Here are made-up nodes, facts about them, and rows of numbers that follow some of those facts. Name the node behind each unnamed row.

Some facts about the nodes:
Q103 {Σ=Q992, ξ=d, δ=e}
Q108 {Σ=Q335, ξ=a, δ=g}
Q114 {Σ=Q430, ξ=c, δ=j}
Q115 {Σ=Q307, ξ=a, δ=h}
Q12 {Σ=Q411, ξ=c, δ=e}
Q122 {Σ=Q608, ξ=b, δ=e}
Q123 {Σ=Q6, ξ=b, δ=j}
Q125 {Σ=Q139, ξ=c, δ=g}
Q139 {Σ=Q500, ξ=d, δ=e}
Q15 {ξ=a, δ=g}
Q157 {Σ=Q659, ξ=b, δ=e}
Q16 {Σ=Q853, ξ=c, δ=f}
Q162 {ξ=a, δ=g}
Q17 {ξ=a, δ=e}
Q193 {Σ=Q670, ξ=b, δ=g}
Q2 {Σ=Q491, ξ=d, δ=j}
Q200 {Σ=Q3, ξ=c, δ=e}
Q203 {Σ=Q207, ξ=a, δ=f}
Q204 {Σ=Q434, ξ=d, δ=g}
Q206 {Σ=Q122, ξ=a, δ=f}
Q207 {Σ=Q46, ξ=c, δ=e}
Q210 {Σ=Q15, ξ=c, δ=e}
Q214 {ξ=a, δ=g}
Q220 {Σ=Q200, ξ=b, δ=e}
Q223 {Σ=Q413, ξ=a, δ=j}
Q227 {Σ=Q909, ξ=a, δ=h}
Q230 {Σ=Q71, ξ=d, δ=e}
Q234 {Σ=Q917, ξ=b, δ=e}
Q237 {Σ=Q108, ξ=a, δ=e}
Q24 {Σ=Q329, ξ=d, δ=g}
Q244 {Σ=Q968, ξ=a, δ=g}
Q247 {Σ=Q81, ξ=c, δ=e}
Q254 {ξ=b, δ=g}
Q261 {Σ=Q466, ξ=c, δ=e}
Q27 {Σ=Q730, ξ=c, δ=e}
Q284 {Σ=Q442, ξ=b, δ=e}
Q29 {Σ=Q157, ξ=d, δ=k}
Q292 {Σ=Q830, ξ=d, δ=k}
Q3 {Σ=Q916, ξ=a, δ=i}
Q306 {Σ=Q220, ξ=d, δ=e}
Q307 {Σ=Q782, ξ=d, δ=e}
Q329 {Σ=Q74, ξ=a, δ=f}
Q335 {Σ=Q910, ξ=b, δ=f}
Q34 {ξ=c, δ=e}
Q349 {Σ=Q306, ξ=a, δ=e}
Q354 {Σ=Q391, ξ=a, δ=f}
Q365 {Σ=Q85, ξ=b, δ=f}
Q376 {Σ=Q12, ξ=c, δ=e}
Q391 {Σ=Q722, ξ=c, δ=e}
Q400 {ξ=a, δ=e}
Q41 {Σ=Q721, ξ=b, δ=f}
Q411 {Σ=Q103, ξ=a, δ=e}
Q413 {Σ=Q945, ξ=d, δ=e}
Q422 {ξ=b, δ=e}
Q425 {Σ=Q535, ξ=b, δ=g}
Q430 {Σ=Q227, ξ=a, δ=g}
Q434 {Σ=Q731, ξ=a, δ=e}
Q442 {Σ=Q706, ξ=a, δ=e}
Q455 {Σ=Q24, ξ=a, δ=k}
Q46 {ξ=c, δ=e}
Q466 {Σ=Q663, ξ=d, δ=f}
Q483 {Σ=Q849, ξ=a, δ=e}
Q489 {Σ=Q523, ξ=a, δ=e}
Q49 {Σ=Q400, ξ=a, δ=f}
Q491 {ξ=c, δ=e}
Q498 {Σ=Q551, ξ=c, δ=f}
Q500 {Σ=Q237, ξ=a, δ=g}
Q509 {Σ=Q580, ξ=a, δ=e}
Q513 {Σ=Q8, ξ=d, δ=e}
Q52 {Σ=Q204, ξ=c, δ=e}
Q523 {Σ=Q193, ξ=c, δ=e}
Q53 {ξ=a, δ=i}
Q531 {ξ=b, δ=e}
Q535 {Σ=Q210, ξ=d, δ=f}
Q538 {Σ=Q49, ξ=a, δ=e}
Q549 {Σ=Q607, ξ=c, δ=f}
Q551 {Σ=Q244, ξ=d, δ=f}
Q567 {Σ=Q891, ξ=b, δ=e}
Q580 {Σ=Q83, ξ=a, δ=f}
Q582 {ξ=c, δ=g}
Q587 {Σ=Q455, ξ=c, δ=e}
Q595 {Σ=Q72, ξ=d, δ=e}
Q597 {Σ=Q513, ξ=d, δ=e}
Q6 {Σ=Q354, ξ=a, δ=k}
Q607 {Σ=Q41, ξ=d, δ=e}
Q608 {Σ=Q489, ξ=b, δ=e}
Q629 {ξ=c, δ=e}
Q630 {ξ=b, δ=e}
Q65 {Σ=Q206, ξ=d, δ=i}
Q659 {ξ=b, δ=e}
Q661 {Σ=Q349, ξ=d, δ=e}
Q663 {Σ=Q823, ξ=a, δ=e}
Q670 {ξ=b, δ=e}
Q672 {Σ=Q597, ξ=a, δ=e}
Q681 {Σ=Q29, ξ=c, δ=e}
Q685 {Σ=Q859, ξ=d, δ=f}
Q692 {ξ=d, δ=e}
Q693 {ξ=a, δ=h}
Q706 {Σ=Q34, ξ=c, δ=f}
Q71 {Σ=Q835, ξ=a, δ=e}
Q717 {Σ=Q223, ξ=b, δ=g}
Q72 {Σ=Q261, ξ=d, δ=h}
Q721 {Σ=Q672, ξ=b, δ=e}
Q722 {Σ=Q254, ξ=d, δ=h}
Q724 {Σ=Q595, ξ=b, δ=e}
Q725 {ξ=d, δ=h}
Q730 {ξ=a, δ=e}
Q731 {Σ=Q203, ξ=a, δ=j}
Q74 {Σ=Q125, ξ=c, δ=h}
Q751 {ξ=a, δ=e}
Q761 {ξ=b, δ=e}
Q766 {Σ=Q725, ξ=d, δ=g}
Q782 {Σ=Q53, ξ=c, δ=e}
Q787 {Σ=Q214, ξ=a, δ=j}
Q8 {ξ=a, δ=f}
Q802 {Σ=Q376, ξ=b, δ=g}
Q81 {ξ=a, δ=g}
Q823 {Σ=Q661, ξ=c, δ=f}
Q824 {Σ=Q787, ξ=c, δ=e}
Q83 {Σ=Q292, ξ=c, δ=e}
Q830 {Σ=Q587, ξ=a, δ=f}
Q835 {Σ=Q824, ξ=c, δ=k}
Q849 {Σ=Q425, ξ=d, δ=e}
Q85 {ξ=c, δ=f}
Q853 {Σ=Q230, ξ=a, δ=e}
Q859 {Σ=Q923, ξ=c, δ=i}
Q865 {Σ=Q983, ξ=a, δ=h}
Q867 {Σ=Q162, ξ=d, δ=e}
Q871 {Σ=Q802, ξ=c, δ=e}
Q873 {Σ=Q724, ξ=b, δ=e}
Q884 {Σ=Q65, ξ=c, δ=f}
Q891 {Σ=Q2, ξ=b, δ=f}
Q898 {Σ=Q284, ξ=a, δ=e}
Q909 {Σ=Q867, ξ=a, δ=f}
Q910 {Σ=Q247, ξ=c, δ=f}
Q916 {Σ=Q422, ξ=c, δ=f}
Q917 {Σ=Q630, ξ=c, δ=e}
Q923 {Σ=Q567, ξ=a, δ=e}
Q939 {Σ=Q766, ξ=d, δ=e}
Q945 {Σ=Q498, ξ=b, δ=e}
Q962 {Σ=Q52, ξ=c, δ=e}
Q968 {Σ=Q365, ξ=b, δ=f}
Q983 {Σ=Q751, ξ=b, δ=f}
Q992 {Σ=Q962, ξ=d, δ=e}

Named rows:
Q244: [-31 -37 -42 -16  22 -13 -24 -38 -27  46 -15 -50  20  24  22 -12  26  41
  -1  45  30 -36  -1 -37   1 -34  36 -27  16  11  35 -32 -33 -49 -31  22
 -27 -32  -4   6  50  -3  40]
Q835: [-23  31  47   9 -38 -60  14  -1  64 -39  33  43 -57 -15 -16  11  36 -45
 -29  55 -27  32  61  44 -24 -43 -33 -48  43 -57 -47  -5 -19  33  42   5
 -25 -34 -28  56 -28 -45 -26]
Q782: [ 28  51  43  33  -6 -33  12  32  48 -26  35  42 -48 -11 -23 -29   0 -30
 -29  44 -19 -15  11  24  13 -21 -23  37  33 -18 -57 -15 -16  47 -23  22
 -24   8 -28   5 -42 -38 -24]
Q53: [-29 -32  42 -29 -61  34  33 -27 -22 -22 -46 -17  31 -14  35 -16   5 -46
  48 -36  60  43 -33  -8  -7  51 -41 -52 -41  25  36  -1 -36 -38 -40  24
  64  31  28  51 -22  49  35]
Q706: [ 39  41  43  20  -5 -18  16  41  47 -34  24  31 -48 -25 -22 -29  33 -31
 -37  54 -19  -4  11   9  12 -36 -19  37  26 -21 -57 -41 -27  44  21  19
 -25  38 -18  46 -41 -42 -20]
Q306: [ 11 -26 -41  29  29  32 -26 -36 -28 -18  34 -11  29  39  29  59  17  45
  48 -31   3 -25  24  51  -6  33  37 -16 -37 -19  26  30  48   6 -35 -53
  57  12 -30 -36 -31  44  12]
Q223: [-30 -29  11 -13  15 -19  41 -40 -12 -23 -39 -25  26  11  34  40  24   9
   5  24  51   4   7 -29 -27  25  17 -54 -11   9  38  18  10 -50 -33  -1
  -8 -34   5 -18  46  -9  46]
Q509: [-16 -10 -41 -10  19  12 -11 -26 -25  35   6 -32  34  16  32  14 -26  36
   2 -36   4   0 -20  -6  10  25  30 -32   7  19  33  45  28 -35 -30 -19
  -4 -23   9 -35  23  41  -4]
Q871: [ 32  52  42  33 -10 -40  22  27  51 -27  35  38 -46  -4 -29 -30  -4 -28
 -35  40 -18 -23   8  22  12 -23 -19  36  35 -20 -56 -22  -8  45 -15  22
 -24   7 -26  -5 -42 -40 -22]
Q284: [ -8  40  32   9   3   3  -8 -18   4   7   8  38  12  18 -46 -26 -12 -23
 -36 -26  14 -17  -1 -32  13 -39  -6  25  10 -25 -28  33 -14  45  -2  14
 -27  -8   2 -34 -29  -5  -2]
Q230: [-22 -21 -41  19  12  -4 -22 -24 -27  13  -9 -46  30  26  33  34 -48  43
  23 -19  -9 -27   3  32   2  27  33 -23  -3  20  26  34  33 -35 -38   7
   7 -28  -9 -36  30  17  15]
Q923: [-22  -8 -43   1  19   5 -13 -35 -26  38   8 -36  31  25  29  10 -25  38
   7 -33  13 -20 -16 -13   7  21  31 -34   5  17  34  39  23 -37 -33  -8
  -5 -26   6 -38  25  38  -2]
Q725: [-25 -42  -7 -43 -29  32  -1  36 -25 -29 -44 -20 -12 -37  36  25  18 -18
  48  22 -12  44 -19  23 -26  47 -21 -26 -39  23  37 -41 -13 -49  19  21
  53   9  21  55  48  30  36]
Q17: [-20 -22 -40 -22  -2  29 -20  18 -29  50 -17  29  -3 -13  27 -24 -40  -3
  50 -37 -18  39 -27  -3 -12  47  -6   4 -35  22  33  20   5 -41 -28  20
  23 -28  14   4  46  52 -12]
Q329: [ 14 -40 -40 -47  29  17  -7  23  14   2 -24 -39  37 -43  38  -3  15  37
 -31 -31 -10  19   2 -20  34  26 -16 -20  47  24  36  46   1 -39  30 -62
  -5  44  24 -24  45  34   2]
Q8: [-14 -37 -41 -43  -5  32 -20  36 -29  45 -28   5  -8 -27  28 -21   6  -8
  50 -32 -19  42 -29 -15 -13  40  -4   1 -35  24  36 -20 -18 -48  12  20
  15 -11  19  48  48  49  -4]
Q354: [-17 -35 -44 -25  18  18 -10 -29 -26  23  -5 -46  34   8  29  17  23  39
  -7 -16  15  -8 -15 -23   4  -3  31 -37  -3  17  37  12   4 -46   5 -17
  -7  -4  14 -16  26  18   6]
Q214: [ -7 -41 -45 -45   9  32 -21  43 -28  46 -18  -6 -16 -26  26 -20  19  -4
  49 -26 -23  42 -29 -22 -16  31  -2  16 -35  23  36 -30 -20 -48  32  16
   1 -10  18  50  51  49  -2]

Name these rows:
No name comes twice in this set of rows, the named rows included.
[-29 -17 -35  28   8 -29 -27 -37 -26  34 -23 -48  21  32  30   8 -48  42
  31  17   8 -43  20   6   0  13  34 -22   2  19  19   7  -6 -44 -40  26
 -15 -33 -21 -35  47   7  34]	Q413
[ 16 -28  24 -40 -13  31 -21  52 -25  23 -18  43 -50 -30 -48 -32  24 -48
  40  -9 -22  42 -24 -36 -11 -38 -36  37 -33   7   1 -38 -33  34  49  27
 -26  16  14  53  28  33   1]	Q254
[ 51  52  44  37  22  20  -7 -11  23 -35  47  45 -47  20 -30  11  34  -2
  10  43  -6 -24  30  42  10 -28   2  35 -10 -66 -57 -18  -4  45 -26 -20
  -7  41 -50  -8 -44 -28 -21]	Q261
[-26 -27 -34 -18 -23 -24  63 -36   1 -29 -32 -31  30  25  23  50  -7 -17
 -26 -34  31  28 -25 -15 -28  42   3 -55 -23  20  39  -9  56 -46  43  -8
  47 -31  21 -28 -23 -30   0]	Q731
[ 40 -42 -44 -43  29  18 -19  51   8 -28 -23 -48  36 -40  37  40  -5  40
 -32   0 -27  32   9  26  32  10  15   3  45  24  33  48  16 -39  34 -60
 -12  42  20 -20  46  11  24]	Q24
[-26   9  39  -5  -7  -7 -21 -29 -15  12 -23  -4 -10  14 -48 -30  27 -16
 -41  46  35 -31  12 -40  12 -43  10  22  10 -35 -14 -29 -36  29 -10  28
 -31 -17  -3  14  23 -32  29]	Q968
[-27 -26  42   2 -44  34  38 -40 -14 -36 -44 -45  37  34  36  50  36  10
  12 -32  64   0 -30   0  11  52   2 -56 -40  16  36  27 -36  -9 -42 -36
  64  50  29  -8 -43  31  47]	Q3
[ 36 -39 -48  -7 -31 -21  38  27 -26  -1   9 -51  27  33   1  40 -39  36
 -25 -30 -24  -6 -25  18 -20  13  27 -22 -16  25  38 -44  55 -43  51  16
  42  -6  19 -26 -31 -38 -13]	Q204
[ 49  52  44  38  20  14  -2  -5  29 -34  46  44 -48  16 -29   1  33  -7
  -3  42 -10 -23  27  40  10 -27  -1  36  -2 -61 -56 -17  -7  46 -23 -12
 -14  36 -46  -7 -42 -32 -21]	Q200
[-30 -36 -34  10   4 -26 -27 -36 -29  24 -33 -50  15  23  30   6  -9  43
  19  52  18 -44  28 -19   0 -21  37 -27   0  18  31 -36 -29 -49 -40  28
 -24 -32 -15  -3  51 -21  50]	Q551
[-29 -30   3 -25  14   5  48 -38  -6 -29 -38  -5  28   1  35  47  22  -3
  14  -7  39  33  -8 -18 -27  37  10 -53 -21  16  37  31  31 -48 -14 -23
  15 -32  13 -15  37   5  34]	Q787
[ 17 -25 -41  29  30  32 -27 -37 -30 -19  38  -4  29  41  30  60  23  45
  48 -31   6 -24  27  50  -6  33  36 -17 -37 -27  27  28  49  11 -35 -56
  57  18 -34 -36 -34  45  12]	Q661
[ 60  41  44  33  25  30  -9  -5  13 -39  48  43 -49  11 -30  36  36   4
   9  54  -1 -12  35  41   7 -38   9  36 -26 -68 -57 -42 -17  45  23 -40
  -2  57 -45  39 -43 -35 -17]	Q823
[ 27  35  43   3 -34  13  -6  54  13 -18  -5  45 -59 -38 -26 -32  25 -48
  41  53 -28  40 -14  12  -5 -11 -42  38 -23   6 -57 -45 -35  41  16  30
 -23  24 -11  56 -23 -25 -22]	Q85
[  1 -34 -46 -23  -9   4  28 -20 -25  27   3 -48  33  21  16  15   0  31
 -22 -34   3  -1 -26 -20  -9  11  27 -42 -12  21  37 -20  43 -44  43   0
  20  -6  21 -22 -16  -6 -13]	Q203

Now the same nodes, written a new way:
Some rows with their names:
Q108: [  9   5  -1  45   5  -8  24  25   9  -9  -9   6 -11  -9   8]
Q204: [  3  16  15   3 -25   7  34  -2  -4   3  -3  17  -8 -21  18]
Q782: [ 5  2 17  4  5 -5 26 10 -2 -4  2 18 -6  2 17]
Q891: [ 14  22 -72  28  25  -2  19  24  10  -9   9  26 -12 -13  39]
Q122: [ 18  25 -74  40  24 -10  22  15   8   1   7  23 -13  -8  32]
Q802: [ 15  29 -68  49   8  -3  26  14   6  -1  -7  12 -12 -21  29]
Q629: [  6   1   6   6   4   9  29  13  -6 -13  -5  18   0  10  17]
Q898: [  7  15 -20  25  15 -18  23  16   6 -13  -2  20  -8  -4  20]
Q659: [ 15  25 -88  44  21  14  29  26   2 -13  -9  21  -2  -2  34]
Q491: [  6   1   3   7   4  11  29  14  -7 -16  -6  19   2  11  17]
Q672: [  9  16 -21  24  16 -20  21  12   6 -12   0  21  -9  -3  19]
Q939: [ 5  5 13  4  0  2 27 11 -3  8 11 18 -7  0 20]
Q52: [ -1  13  17  -9 -13  -6  35   1   0  -9  -7  31  -5 -18  21]
Q261: [ -2   4  22   3  15 -18  21  13  -7   2   3   1  -6   0  30]
Q582: [  9   2  10  19  -4  12  28   8  -9 -13 -11   6  -2   6  11]
Q46: [  5   2   3   6   2  12  31  13  -7 -16  -8  20   2   9  18]
Q717: [ 19  26 -69  53  14  -4  23  15   5   0  -3   9 -13 -14  27]
Q237: [  6   3  -4  35  13 -11  26  32  12  -9  -3  18  -9  -6  14]

Name these rows:
No name comes twice in this set of rows, the named rows included.
[  6   2   3  -1   0  31  22  18  -7 -16   5  25  -2  10  31]	Q725
[  9   3   2  48   6  -6  25  29  11  -8 -10   6 -11 -10   7]	Q500
[  9  13 -40  16  18   9  21  23   1 -35  -5  25   1   6  26]	Q8
[ -2   4  22   3  13 -16  22  13  -6   2   3   3  -6   0  28]	Q200
[  7   4   0  35  14  -7  26  32  15  -9  -4  19 -10  -4  15]	Q455
[ 8  6 15 16 -8  8 26  7 -6  7  3  5 -8 -2 14]	Q766
[ 12  16 -23  24  17 -21  20   9   6 -13   2  22 -10  -1  18]	Q489
[ 5  7 18  1  1  3 27 10 -1  7 11 17 -8  1 23]	Q29
[ 10  13 -22  11  20 -15  15  14   7 -21   8  26 -10  -3  24]	Q206
[ -4   5  15 -10  15  -3  16  19  -8   5  17   2  -6  -2  40]	Q466
[  5 -10  37  13   3  -3  28  24   6   2   3  19  -9   0  10]	Q587
[ 17   0   9 -10  13 -10  14  -2   0 -12  21  31 -13  11  15]	Q498

